What can hang from each mark:
robad: fumu
bulu: fopud mili rameg sobi tunifo
legag: fopud veribi vuba
fitanor: robad sobi
veribi: bulu fitanor robad
tunifo: robad sobi veribi
mili: legag
fumu: mili tunifo
rameg: bulu fopud mili
vuba: fopud rameg veribi
sobi: fumu rameg tunifo

Every row comes from one small tree of marks. The marks that hang from a mark follow it in brackets, in alphabetical order. Every link used is in the known rows. Which tree was each row made from?
Known rows:
fitanor{robad{fumu{mili}} sobi{rameg{fopud} tunifo}}: [-24.5 -10.7  -9.0   9.6  -6.4  13.3 -10.7 -37.6  -6.6 -37.2 -34.7  -2.1
  26.5  10.0  -0.3 -42.7  39.7 -25.6  13.8 -12.2  26.7 -68.9 -21.5  68.5
  37.9 -53.8  69.3   1.7  39.6  23.4  14.1  -7.3 -15.9  24.3 -35.7  25.7
   5.0  17.6  39.6   2.3 -33.2  20.5 -30.5  -6.9   2.2]
fumu{tunifo{sobi veribi}}: [  2.7   2.2   3.5 -27.9   7.4 -22.2  -8.1  14.3  -3.2  42.4   7.1   5.3
 -10.3 -14.3  -9.8 -10.6  15.5  -0.4   1.9   4.2  -9.1  26.6   5.3 -11.3
  -3.4  44.1  -7.1 -33.5 -42.2  12.5 -17.2  -3.7   8.3  30.7   2.9   7.7
  -6.9 -22.5  12.0  -7.8  35.0  10.0  -0.9   9.8  29.4]
sobi{fumu{tunifo} rameg{bulu}}: [ -0.1 -14.0  -5.3  -8.8 -12.5  17.0 -13.9 -38.7 -11.3  -2.1   9.9 -12.4
  -9.2  -5.1   5.4  15.6 -24.6  -6.1   0.9 -20.5  -9.3  19.9  -4.1  37.9
   7.7  -6.4  12.5  -5.1  23.7 -13.8 -19.7   2.5   2.9   9.9 -18.7  27.6
  -5.4  10.7 -15.7  -4.2 -18.7 -25.7  -8.9  -3.8   8.6]
tunifo{veribi{bulu robad}}: [ 15.5  -2.0   0.2  -2.3   6.4 -13.6 -19.1  18.6  -4.6  24.7  -3.4  16.2
 -15.8 -24.5   4.2   7.2 -25.1  -2.7 -26.8   1.4   2.4   9.5  -5.6 -17.7
  10.4  39.3  -2.6  28.3 -13.8  -0.3 -17.7  -5.5  17.2  -2.9  26.8  -8.2
  -7.6  -4.9 -14.2 -10.1  15.5  16.7  19.5   2.3   6.6]
vuba{rameg{bulu{sobi} fopud} veribi{fitanor robad}}: [ 17.5 -21.4  10.1   7.0  61.3  11.5  13.7  10.3  32.7 -17.1   8.3   4.1
   4.8 -28.7  -9.5  20.2 -19.6  22.1 -14.8   3.1  23.5  -1.3   9.9   4.5
  -3.4 -31.3   0.2  28.9   0.1 -13.8  34.1  -2.8 -10.9  -1.0  -5.5 -88.0
 -12.5  29.5 -38.9  20.2  -0.1 -14.9  49.8  -6.7  -0.3]
fitanor{robad{fumu{tunifo}}}: [ -5.1  -4.8  -3.6   8.7 -19.2  -4.5 -42.6 -10.8 -14.8  -3.4  32.2  12.0
   7.3 -13.1  10.5 -22.6  22.9 -14.9   5.9  -6.2  13.3 -17.5 -15.4  16.2
  16.2  -9.2   2.2  -7.5   9.5   9.0  -5.0 -10.3 -22.6  26.5 -18.0  19.9
  27.1  10.9  17.9 -22.0  16.8  22.2  -9.6   5.0  24.7]
rameg{bulu{mili tunifo{sobi veribi{robad}}} fopud}: [  9.3  11.1  33.2 -19.4  56.3   8.1  24.3   3.3  10.8  30.9 -31.3  -2.6
  16.9 -21.9  -7.2 -14.4  26.8  -9.3  33.6  11.3   5.1  12.5   8.3   9.0
   0.9  11.6  -3.7 -38.8 -23.7   3.7  21.8  26.4  19.1  22.0  -9.9 -21.6
 -18.5   0.5  -8.6 -30.1  12.8  -3.2  21.8 -23.1  15.1]
sobi{fumu rameg{mili{legag{fopud veribi}}} tunifo}: [-33.3  -8.8  -4.2  -5.5 -54.8  29.0  24.8 -20.3 -11.8   0.7 -12.8  -0.7
  28.0  33.3 -11.2  30.2 -31.2   4.2  13.1   0.5 -36.3   3.0  28.8  26.1
   1.0  -4.4   9.3   4.1  36.5 -26.6 -48.6  21.1 -24.1 -72.6  20.6  37.5
 -31.9   0.2  -3.9  26.4 -36.9 -51.6 -25.2  27.3  -4.5]
robad{fumu{tunifo{veribi}}}: [  3.4  -3.2  11.5  -6.8 -14.1 -10.1 -31.8 -13.1 -15.2  38.1  28.1   4.1
 -22.6 -14.8  13.5 -10.0  16.8  -5.0   2.1 -10.3 -13.2  -0.2 -12.3   4.9
   4.7   7.9 -19.8 -18.9 -11.2  29.3 -29.8 -11.2   1.7  32.0 -11.1  18.3
   9.4 -13.1  23.3 -25.6  30.7  -1.6   1.5  12.2  25.7]
legag{veribi{bulu{rameg} fitanor} vuba}: [ 14.1  -5.0   3.3  15.5 -13.0 -15.1  27.0  24.0 -22.4  -3.6  15.3 -31.2
 -22.5  30.3  23.3  26.8 -19.7 -11.4 -36.6  -3.8 -15.3 -12.3  15.8 -31.1
 -23.5  21.4 -28.9  26.9 -13.4 -19.5  15.8  26.0 -11.9 -40.3  24.9   2.1
  -0.7  -5.0   4.6  13.1 -36.8  27.4  13.4   6.0  -5.7]
tunifo{robad sobi{fumu} veribi{bulu}}: [  5.3   7.8 -13.5 -30.1  10.1 -27.6  13.3  37.2  10.9  50.0  -4.3 -15.9
 -21.1 -27.9 -15.8  12.2 -19.4  -7.7 -31.4 -15.7 -13.4  65.7 -25.7   2.9
   2.8  49.4  26.8   0.0 -42.0  -0.8   8.3   2.5  41.1   4.5  21.1 -11.6
 -15.4 -45.9 -17.1   4.0  -3.9  13.5 -23.2   8.5  -7.1]
vuba{fopud rameg{bulu{tunifo} mili} veribi}: [ 28.3   5.4  25.7  -4.7  34.7  14.4  34.8  19.9  63.9  -8.2   7.7  24.8
   9.6  -3.3 -30.6  45.2 -11.0  12.4  23.9  -0.2  -0.2  26.5   0.6  25.6
  -2.8 -29.4 -13.7 -31.3  30.4 -44.9  36.2 -14.8  33.0  14.8  37.4 -54.0
   0.9  28.3  -4.7  20.5  15.7 -55.5  25.7  -8.5  -4.2]
robad{fumu{mili{legag{veribi{fitanor}}} tunifo}}: [ -5.5 -14.9  -9.2  24.6   0.6  12.7 -28.5   0.4  -9.0   4.9  38.7  -3.9
  -3.7  15.1  28.2 -22.6  11.5  12.4  -7.9 -14.9 -25.0 -56.2   1.3 -18.1
  -8.0   4.3 -16.7  14.7  -2.0  34.5 -49.3 -19.7   1.6 -19.6 -32.6  16.5
  32.4   2.8  23.0  -7.8  12.1 -21.7   0.8   7.0  15.9]
bulu{fopud tunifo{robad}}: [-15.8  37.6  20.9   3.9   0.2 -15.8  32.5   8.3 -11.6 -15.8 -12.5 -18.6
 -12.8  14.2   8.6  -8.3  10.9   7.0  29.5  14.9  -3.5  47.7   0.6 -29.7
 -37.8  18.1 -15.8 -23.9 -10.7 -26.4  22.7  20.0   2.1  19.5  10.9   4.0
  17.7 -14.6  -5.1  17.0  -2.5   5.1  11.1 -16.5 -17.3]
robad{fumu{mili{legag{fopud vuba}} tunifo{sobi}}}: [-10.4  -5.3  12.2  -9.6 -40.1  16.8 -25.1   7.8 -22.1  20.9  24.9 -24.5
  -1.0  32.2  -2.3   4.9  28.6  15.5   8.3   1.8  -2.1 -34.4   7.9 -22.3
  -7.6  21.3  26.9 -24.7 -11.1  22.4 -45.2  13.1  -1.3 -17.0 -27.1  30.3
   3.6 -21.6  54.0 -20.9  -6.9  10.2 -25.9   9.7 -11.3]
veribi{fitanor{robad{fumu{tunifo}}}}: [  2.7 -13.6 -13.8  15.6   1.5  -9.0 -50.3   2.8 -15.3   0.2  41.7  10.7
   3.6 -24.0  13.0 -23.2  15.9 -13.0 -14.1  -3.1  13.3 -24.4 -14.1   9.8
  12.7 -16.9   3.0  12.7  -8.4   8.1  -4.7 -12.5 -34.0  18.7 -29.8   3.4
  24.2  19.4  17.9 -13.2  10.2  26.4  -3.2  12.8  24.4]
robad{fumu{mili tunifo{sobi{rameg}}}}: [-12.3  -1.4 -21.3  -8.7  -7.5   3.3 -25.7  -4.4 -10.7  16.8   1.8  -9.0
  -8.3   4.4   8.7 -21.0  14.7  -8.1   4.6 -31.6  -1.8  -9.2 -17.3  10.7
  -9.8   7.9  37.9 -11.8   1.1  10.7 -13.2 -14.7  24.7  40.3 -36.8  38.8
  -5.6 -10.4  29.1 -27.0  -1.9  -8.7 -20.3 -16.0   5.5]
mili{legag{vuba{rameg{fopud} veribi}}}: [ 12.7 -22.6  -2.5   6.3 -20.1  -7.4   6.7  -0.8  16.5  -8.8   2.9   4.5
   6.4  21.1 -15.5  17.8 -10.1  28.2   7.9  17.5 -11.9 -14.8  25.0 -18.2
  -1.7 -17.6 -10.5  -5.2  -1.2  -0.2   5.6  -2.5  -9.4 -25.2  18.4 -43.5
   1.7   3.0  13.1  35.9   5.6 -14.0   9.4  13.2  -4.1]
veribi{bulu{fopud tunifo{sobi}}}: [  2.3  45.6  18.1  11.5  12.4 -24.6  16.7  28.0 -21.8   2.4 -32.8 -10.3
  -8.1  -6.5  -7.8   5.5  -2.0  11.6  18.9  -1.7   4.1  41.1  -1.7 -42.5
 -39.5  39.5   4.8 -16.9 -25.0 -16.3  18.5  39.1  28.2  28.8  -3.5   1.4
   5.0 -16.0  13.6  20.5  -0.6  14.1  21.2 -34.1   2.0]
sobi{fumu rameg{bulu} tunifo{robad veribi{fitanor}}}: [  0.1 -16.5  -8.9 -44.3  14.3   3.0  12.7  -6.8  19.8  29.2  12.7 -13.5
 -24.4 -16.7  -8.4  18.0 -30.2 -20.1 -17.7 -16.0 -30.5  56.1 -12.4  64.1
  14.4 -13.6  26.5   6.4 -13.5 -23.3 -14.4   2.1   0.6 -12.7  -7.8 -15.7
 -34.4  -5.5 -36.1   4.9 -43.9 -26.5 -31.5  13.4 -14.0]
rameg{bulu fopud mili{legag{vuba{veribi{fitanor}}}}}: [ 45.0 -38.6  27.3  -1.4  15.9  41.6  21.6  21.7  42.7  -0.3  10.8  12.5
  27.6   6.8   4.9  10.3  -9.0   7.6 -16.0  38.1 -25.3 -55.6  15.5  31.7
  11.0 -20.8   2.4  24.6 -11.5  31.8 -19.4  -6.6  10.7 -56.9  22.3 -42.6
   2.6   3.0  11.4  16.6 -11.0  -9.3  25.3  26.7  14.2]
robad{fumu{mili{legag{fopud}} tunifo{veribi}}}: [ -8.3  -7.9  13.6   9.4 -20.8  15.0 -33.0 -12.4 -27.2  19.4  21.7   3.6
 -20.3  14.5  -0.8  -3.2  23.9  14.9  10.6   1.1  -9.3 -31.9  -2.3  -5.9
  10.4  15.1  -8.7 -25.9   4.9  45.6 -55.4 -11.9   3.3 -13.3 -28.5  24.5
  19.0 -16.1  37.2 -22.5  21.8 -14.8 -16.9  10.3   3.8]
bulu{mili rameg sobi}: [-11.5  25.4 -13.1  20.8 -15.2 -11.4  21.0 -42.3 -22.2 -46.7 -34.4  11.7
  -6.5  24.9 -10.2   4.2  15.3   4.4  25.0  17.4  30.4  12.5  14.0 -34.7
 -36.1 -34.7 -72.6 -28.5  14.5   9.0  69.2  16.5 -28.8  32.5 -15.2  14.5
  -0.8   1.7 -33.3  -4.4  13.5  15.5   3.2 -25.4 -12.1]
tunifo{sobi veribi{bulu fitanor}}: [ 29.3   3.4  -7.7 -11.7  26.8 -32.7  -5.3  52.5   4.2  42.5  -2.4   7.5
 -20.2 -39.4 -12.4   2.1 -15.0  -1.8 -37.4   2.0  -9.3  18.8  -4.5 -20.1
   1.2  43.9   1.5  12.6 -61.4  12.9   1.9   0.1  24.6   6.9   6.1 -21.9
 -13.8 -24.7   1.3   8.1  19.4  25.1  12.2   6.6  17.2]
fitanor{robad sobi{fumu tunifo}}: [-23.6   0.7  -9.5  -7.5 -30.1 -11.6  -5.5 -31.3  -7.3 -37.6 -19.9  10.7
  22.9  -6.3 -24.4 -10.9  15.0 -14.1  -0.5   9.5  19.2  -4.3 -10.6  35.5
  41.2 -33.9  25.7   0.3  18.4 -12.9   8.3   4.9 -46.8  10.4  -1.2  20.0
   5.8  13.1   0.7  28.5 -10.9  26.3 -32.3  12.6   2.8]
rameg{bulu{fopud sobi tunifo{veribi{robad}}} mili}: [  3.3  32.8  57.6  -1.4  41.9  24.6  40.2 -12.4  -1.0 -15.3 -40.9   4.0
   0.4 -13.8   9.8  12.9   5.6   9.9  32.9  13.1  12.4  56.8  13.7   2.9
 -20.8  -8.7 -13.3 -17.0  18.9 -10.2  11.9  18.0  18.5  10.9  16.3 -10.3
 -15.5  -2.3 -17.6 -12.8  -2.5 -11.2  31.2 -16.4  -7.7]
rameg{bulu{tunifo} mili{legag}}: [  9.8  20.6  31.7  -9.6   6.8  34.2   7.6   5.7  24.6 -17.8 -19.2  16.0
  25.3  -3.6   1.9   4.4   3.0  12.5  29.0  28.7 -12.9 -14.6  23.0   3.8
   2.9 -10.8 -19.4 -28.6  12.7  12.3 -12.6  -8.3  30.3  -3.9  19.4  15.2
  14.6   6.0  -7.2   1.4  18.6 -23.0  23.9  -1.8  21.7]
fitanor{robad sobi{fumu{tunifo} rameg{mili}}}: [-20.6  -8.3 -30.9  13.4 -14.5   3.4 -13.3 -34.0 -14.0 -32.0 -27.4   6.8
  33.6  -1.7  -3.7  -9.1  -3.5 -23.9  -6.6  -3.0  35.3   0.5 -17.7  48.5
  28.6 -35.0  60.3  14.9  43.9  -5.4   9.1 -20.1 -24.3  10.3   6.1  44.0
   1.1  25.2  20.4  17.0 -27.1  20.4 -43.3  23.2   3.3]
tunifo{veribi{fitanor robad}}: [ 10.8 -12.7  -5.6  -5.0  18.1 -13.2 -13.3  15.7  -3.9  17.9   4.0  16.7
 -13.4 -30.5  10.6  -7.7 -11.2  -0.4 -26.9  16.8  -7.6   8.3  12.7 -22.4
  13.2  21.0 -16.7  28.3 -28.7  -9.9 -14.2 -11.5 -20.4  -8.3  15.1 -14.2
 -15.0   0.1 -16.0  -8.6  24.2   9.6  24.9  22.2   7.4]
mili{legag{fopud veribi{bulu{sobi}} vuba{rameg}}}: [ -4.5   8.1  14.2  15.1 -40.9 -15.3  21.2  10.2 -17.9 -13.0  12.1 -34.4
 -12.1  33.7 -14.0  56.6 -31.7  35.9  -1.1  -3.4   9.5  14.3  41.3 -55.4
 -27.7   5.1 -22.3  -4.6  12.3 -17.6   9.6  29.2 -15.7 -58.9  25.9 -18.9
 -12.3  -4.9   2.6  38.0 -17.9   8.4   1.2   7.1 -35.1]
legag{fopud veribi vuba{rameg{mili}}}: [ 11.1   0.7  32.9 -12.9 -51.3   5.5  56.7  24.4  -8.3   1.4  11.4 -40.4
   7.7  35.8  -4.9  35.8  -4.6   0.9  -6.8   9.9 -14.4   6.3  37.0  -9.3
   3.2  11.9 -18.0  -8.6   8.4 -40.9   4.1   9.6 -17.8 -58.1  67.0   5.0
 -22.7 -10.9  10.1  19.3 -20.3  -2.8   9.1  25.6 -16.3]
veribi{fitanor robad{fumu}}: [  2.5  -8.7  -9.6   4.6   0.8   0.3 -37.7  12.7  -7.0   9.4  19.3   5.4
  -3.0 -33.0  24.9 -10.6  -5.5  -0.6 -24.1  -0.2  -0.3 -23.0  -1.4 -24.4
   6.1  -1.9  -0.6  42.4  -9.7  -6.5 -12.9  -5.5 -21.5   5.7 -10.3  -1.3
  -7.6  10.1  -5.2 -23.5  16.5   7.6  28.6  15.6   8.5]
sobi{fumu rameg{bulu{mili} fopud} tunifo}: [  3.6 -10.1  -3.2  -8.8 -13.0  26.1  11.9 -63.3  -5.1  -7.3 -26.8  -7.5
  19.8   9.7 -15.0   2.9  -7.1 -13.4  24.4  -8.7  -6.6  -8.0  -3.7  66.6
   7.2 -45.1   1.6 -11.0  23.1   3.1   7.7  32.5  -9.8   5.0 -35.2   7.2
 -24.9  18.3 -31.1   0.3 -41.3 -31.9  -7.9 -24.5   1.7]
bulu{fopud mili rameg sobi{tunifo}}: [-22.2  42.8  -2.0  21.2 -17.5  -9.9  27.3 -59.1 -39.8 -52.7 -44.9   8.8
  -5.1  44.4 -22.0   8.4  19.4   8.3  51.3  11.9  29.8  38.7   8.6 -27.2
 -57.9 -39.3 -62.2 -33.7  16.1  -1.0  50.4  50.7 -43.4  38.2 -37.9   7.6
 -10.6   9.5 -27.3   9.3 -18.8   5.0  -2.9 -46.0 -19.4]

Write each row's tree:
[ -1.3 -20.4  -4.7  24.1   6.8   4.2 -11.8   7.4 -13.0  -7.4  45.3  -5.5
   2.4   5.4  27.3 -34.2  27.8 -18.7 -19.1 -19.7  -6.3 -44.8 -14.9  23.9
  14.3  -4.7  -2.2  17.1   3.4   7.8 -13.3 -22.0 -16.6 -13.0 -23.8  11.3
  36.9   9.5  22.4 -15.3  -4.6   8.0 -10.2   0.0  14.7] | legag{veribi{fitanor{robad{fumu{mili tunifo}}}}}
[-10.1   5.6 -15.9 -28.0  -2.7  -0.5  28.9  19.2  13.9   1.6 -12.7 -21.4
  -2.7   1.3 -10.0 -13.7  11.0   0.2 -17.7  -4.6 -10.7  29.8 -16.1   4.2
   4.0  27.5  23.8  -5.2 -22.6  -9.1  17.0 -11.3  30.3   7.9   7.1  12.1
  -0.3 -41.9 -24.2   0.2  -4.8   0.6 -23.2  -5.7 -18.5] | tunifo{robad sobi{fumu{mili}}}
[-22.8  -5.7 -34.0  14.5 -27.2 -15.2  -1.4 -37.5 -17.7 -46.9 -33.8   5.6
  11.3 -13.0  -9.0 -10.3  -5.9 -20.3  -3.4  -4.8  21.1  11.0  -6.4  30.4
  42.9 -34.2  41.4  11.7  37.7 -22.3  33.6  -6.8 -36.0   3.2   0.0  33.3
  -4.6  10.8   9.1  20.6 -10.9  24.2 -41.6  17.1 -11.5] | fitanor{robad sobi{fumu rameg}}
[-15.9   9.4 -27.4 -34.3  -4.3 -17.7  16.6  31.0  19.4  15.6  -7.7 -10.7
  -3.6  -4.9  -4.4 -10.0 -11.2 -11.0   2.0  -1.8  -7.3  41.2   2.3  -6.4
 -10.4  31.1  30.0 -10.6 -24.2 -25.0  24.3  -5.3  14.6  14.5  15.6   8.9
 -27.2 -24.5 -12.0   0.7   1.8  11.9 -18.8   5.5  -9.6] | tunifo{robad sobi{rameg}}
[-10.5   8.5  -8.0 -36.1   8.4 -16.5  -4.4  35.1  15.1  30.1  23.5 -13.8
   2.6   0.5  -3.4 -15.4  10.8  -1.8  -0.4   6.6   6.3  24.1  -7.6 -17.8
 -20.0  48.2  16.9 -20.9 -42.4  -2.7  -2.7  -4.5  10.2  31.0   7.5   3.6
   2.4 -17.9  -5.8  -1.1  13.6  22.0  -7.8   5.3  12.1] | fumu{tunifo{robad sobi}}
[ 23.8   8.1  -3.9   9.9  14.7  14.9  -6.6 -22.5  10.8 -23.3 -17.5   0.6
  22.6  -1.6 -27.2  -0.5   5.5  20.0  38.5   8.8  11.1 -21.5  19.5  -7.0
  11.3 -26.8 -31.1 -32.8   6.6  30.2  25.3   4.6   6.1   5.9 -20.7 -31.5
   1.2  23.7 -24.4   2.2  20.7 -18.6  18.3 -19.4  10.7] | vuba{rameg{bulu{mili{legag}} fopud}}
[ -4.5  22.7   5.4  17.6  29.1  -9.0   0.6  21.7   7.4  -5.9   3.3 -22.5
 -26.0  -0.6  22.0  -3.2   2.9  12.5 -25.2 -12.9  24.3  -5.1 -27.3 -12.9
 -45.1 -22.6   8.0  18.7  -8.5  15.2  36.0  -8.4  38.0  28.9 -24.1 -10.5
  30.7 -12.0  -6.7   4.5 -23.7  18.4   7.7 -27.5 -32.8] | veribi{bulu{sobi tunifo{robad{fumu{mili}}}} fitanor}
[ -2.7  -1.1 -11.0  17.7  -0.8 -17.0 -23.7   5.7  -4.5 -26.5   6.8   7.5
   9.0 -35.1   4.8 -29.8  24.6 -19.6 -16.4   6.5  25.3 -38.8 -16.3   7.6
  41.0 -35.4  22.5  21.4  -0.1  15.0  27.4 -15.5 -40.2  14.9 -16.2   5.1
  16.4  13.3  30.3   1.2  18.0  48.4  -9.7  23.5  11.2] | veribi{fitanor{robad{fumu} sobi}}
[ -9.5 -14.6   4.4  -4.9 -36.3   4.4   2.5   0.9  -2.8  -3.4  16.6  -5.7
  11.5  25.2  25.3   4.6 -15.9   9.3   1.7  12.3 -25.6 -14.5  41.0 -43.8
  -1.1  25.6 -17.3  18.0   5.4 -21.6 -36.1   9.4 -24.3 -57.8  35.2  11.2
  -9.2  -2.5   0.7  -4.3   5.5   2.0   6.0  25.4  -8.4] | mili{legag{veribi{robad} vuba}}
[  4.9  -2.1  -1.7  21.4  12.7 -13.5 -37.1  -2.4 -14.9  -0.8   4.1   4.4
 -12.0 -10.5   0.2 -26.3  28.6 -25.2 -20.6 -22.5  37.5 -38.1 -52.2  34.5
  37.3  -6.8  44.9   6.1  12.6  51.9  -8.3 -31.1  19.1  28.5 -20.9  17.1
  38.6   2.8  51.4 -14.7  -0.7  47.4 -35.8  -7.0   8.2] | fitanor{robad{fumu{mili tunifo{veribi{bulu}}}} sobi}
[-23.2  35.1  18.4  37.0  19.5  -7.9  31.2   8.1 -43.8 -22.0 -24.0 -19.9
 -13.2  28.3  24.9  21.6 -14.3  -1.6  18.5 -15.2   0.9  31.7   7.9 -52.7
 -47.6  37.8 -19.3   6.2  22.5 -47.3  15.0  49.4  -1.4 -10.4  11.4   9.1
   8.4  11.3  -2.3   5.6 -32.0  -1.8  29.6 -32.7  -7.3] | legag{veribi{bulu{fopud rameg tunifo} robad}}
[ -6.0  -8.0  -7.4   1.9  -1.7  15.1 -36.1  -8.9  -1.1   5.8  -4.2  24.0
 -11.3 -11.5  12.6 -17.4  10.5   9.5   1.7  -4.2 -14.9 -21.9  -0.4 -15.4
  24.2   6.1  -1.6   8.6  10.8  30.4 -40.0 -26.8  17.2  -6.9 -11.5  12.5
   2.9 -12.2   8.0 -38.9  31.2 -17.0  -4.6   6.7  -1.5] | tunifo{veribi{robad{fumu{mili{legag}}}}}
[ 18.7  -8.2  37.2  -2.9  13.9  52.2  33.4   9.9  27.7  -7.1  -6.7  -3.7
  43.1   3.6  13.7 -10.2   6.8   6.7  17.2  17.6 -32.9 -54.8  29.0  22.6
  18.6  12.9 -15.2  -8.7  11.7  37.9 -22.7  -0.9  27.9 -47.0  30.4  -1.2
   6.0  -4.4  -7.2   1.0  12.9 -24.5  37.1  16.6  40.5] | rameg{bulu fopud mili{legag{veribi}}}
[ 18.8 -15.1 -21.8   1.4  22.3  -3.5   3.8  41.8  30.1   0.4   6.9  31.1
  13.1 -18.7 -10.2  19.0 -32.9   4.2 -34.8  12.2   6.6   8.1  -0.3 -10.0
   3.8 -10.5   2.4  50.5  -4.3 -36.3   5.5 -34.4 -10.0 -14.2  39.4 -52.0
 -13.7  26.1 -21.2  19.9   5.8 -20.0  27.6  13.7   0.9] | vuba{rameg{mili} veribi{fitanor robad}}
[ 12.9   4.3  24.0   4.1  24.6   7.1  31.3 -38.5  -1.7   8.1 -36.1  -4.4
  -2.7   0.1   1.0  -8.9  10.8 -14.9  41.8   4.6  -6.8   6.3  10.5  39.7
  -2.8 -26.6 -23.9 -45.1   9.3  11.2  32.3  16.7  16.3  17.3 -15.6   2.9
  -9.9   6.3  -3.1 -12.2  -4.3 -20.6   6.7 -26.4   4.1] | sobi{rameg{bulu{mili tunifo{veribi}} fopud}}
[-23.6  14.4  -4.6  21.2  -6.8  -4.7   5.3 -14.3  -6.2  -9.8  -8.0  16.0
  22.9  22.4  12.6  -7.8  -3.7   9.1  36.9  13.5  -7.4  -5.6  29.4 -50.6
 -23.7   1.3 -50.8  -8.1  13.5 -20.0  -6.4  13.4 -19.8 -25.1   4.0  13.0
  10.3  20.3 -12.9  -3.1  20.2 -20.6   6.6 -13.9  -5.0] | bulu{mili{legag{veribi{robad}}} tunifo}
[  0.9  -2.7   4.0   5.9 -18.7  11.6 -29.6 -14.6 -13.8   0.8  19.8  -4.0
 -11.0  10.4  18.5 -22.4  26.9   0.4  -3.0 -11.2  -1.0 -41.0 -19.4   3.9
  -0.6  -0.3  -6.9  -3.8   6.3  29.6 -23.9 -20.8  14.5  32.8 -23.8  33.7
  29.4  -4.4  17.3 -22.6  11.8  -3.9   3.6 -13.2  12.5] | robad{fumu{mili tunifo}}
[-23.8   5.8 -39.7 -18.2  -3.9   4.9 -12.0  18.6  20.8   7.9  -6.8  -4.2
  -3.5   3.5   1.7 -22.4   3.8   0.3  12.0 -19.8 -13.8   6.1 -10.3  -5.0
  -3.8   9.8  46.4  -8.7  -3.6  14.4  -0.5 -23.8  38.8   8.0 -22.5  20.6
 -11.4 -28.6  11.4 -23.2   1.4  -9.4 -40.9  -2.3 -19.5] | tunifo{robad{fumu{mili{legag}}} sobi{rameg}}
[ -6.0 -10.1  -5.3 -14.1   1.5  -3.4   6.0 -13.1  -3.5  18.0  10.5 -15.7
 -25.8  14.5   3.1 -10.2  10.5  -1.6 -20.9  -7.8  -9.8  30.7 -26.3  23.4
   4.0  21.0   4.2  -8.6 -10.1  11.9 -19.0 -24.5  21.9   9.1   3.2  15.1
  18.5 -28.4 -13.4  -3.4  -9.5  -9.0 -31.1   2.3 -14.9] | sobi{fumu{mili tunifo{robad veribi}}}
[ -2.3   2.0 -35.4  14.0   1.5 -17.1 -33.7 -17.7 -14.8  -4.6 -20.6   5.3
  15.5  -8.6 -18.6   9.0 -27.4  -8.7 -37.0  -2.2  41.9 -17.9 -29.6  -5.6
   2.3 -27.5  26.6  60.6  -2.7  -2.1  -6.1  21.2 -34.3   4.2 -24.4  -6.2
 -10.3  38.2 -17.2  21.8 -36.1  24.1 -12.6 -10.0 -17.1] | veribi{bulu{mili} fitanor{sobi{fumu tunifo}} robad}
[  9.4   2.5 -11.2  18.3  -8.9  -9.7   4.6   9.6  -8.6   7.7   5.3   4.1
   8.6   8.5  10.2   0.8 -26.6 -14.3 -11.8  -7.1   4.7 -14.2  -4.7 -27.2
 -10.1  27.5 -30.3  35.4   0.9  -9.3  -0.1  10.9   0.4 -24.7  19.8   0.2
   1.4  11.3 -23.4  -8.9   1.1   9.3  15.4 -21.7  -2.4] | legag{veribi{bulu{mili} robad}}
[ 21.0  -5.3   9.6   0.5  26.6  -0.5  23.5  -4.4  55.9 -26.0  21.2  23.6
 -13.5 -11.1 -38.3  48.1 -17.9  27.2  18.8 -10.6  15.2  37.8   6.2   4.9
  -7.5 -34.6 -29.4 -24.9  26.7 -29.7  54.0  -7.5   8.5  19.5   8.7 -73.6
 -10.4  19.0 -25.7  22.0  30.9 -36.0  19.7 -10.6 -16.3] | vuba{fopud rameg{bulu{sobi}} veribi}
[ 18.8 -31.6 -16.6  17.3  -6.0  -3.3 -29.8  16.0  35.9   6.2  28.5  38.6
   1.0  14.4 -10.5  45.0 -47.5  23.8 -14.1   3.9   4.7 -11.5   1.1 -34.0
 -13.1  15.5  11.7  38.8  14.2 -24.0 -21.9   6.7   4.1 -42.3  27.5 -47.0
  -5.5  19.9  15.2  11.1   3.8  -4.1   2.6  14.4 -28.9] | mili{legag{vuba{fopud veribi{bulu robad}}}}
[ 10.8  -6.1  -2.5 -10.4  16.4  -4.6   3.2  24.3  12.5  24.5  19.7 -10.9
 -34.4 -12.5  16.9 -25.4  19.7 -11.2 -29.5  -6.1 -19.5  -3.2 -25.0  12.0
  11.8   3.7  -1.1  12.2 -29.3  26.4  -0.6 -33.6  22.1   5.4  -5.2  -7.3
  10.4 -31.2   2.3 -21.8   8.4   4.0 -10.3   9.5 -12.9] | tunifo{robad{fumu{mili}} veribi{fitanor}}
[ -6.7  -3.6   7.2 -32.8  -8.2  -6.7 -13.4  -6.3   2.4  21.2  -2.2  23.1
  -2.8  -8.6  -5.3  -2.3  -2.8  -3.0   0.2  13.4 -10.9  12.7  11.0   2.3
  10.6  15.6 -10.7   3.0 -12.3 -14.0 -36.3   1.4 -17.4   5.4  18.1   0.7
 -21.7   0.8 -19.0  -7.9  10.2  -3.6   9.4   7.0  10.7] | sobi{tunifo{veribi{robad}}}
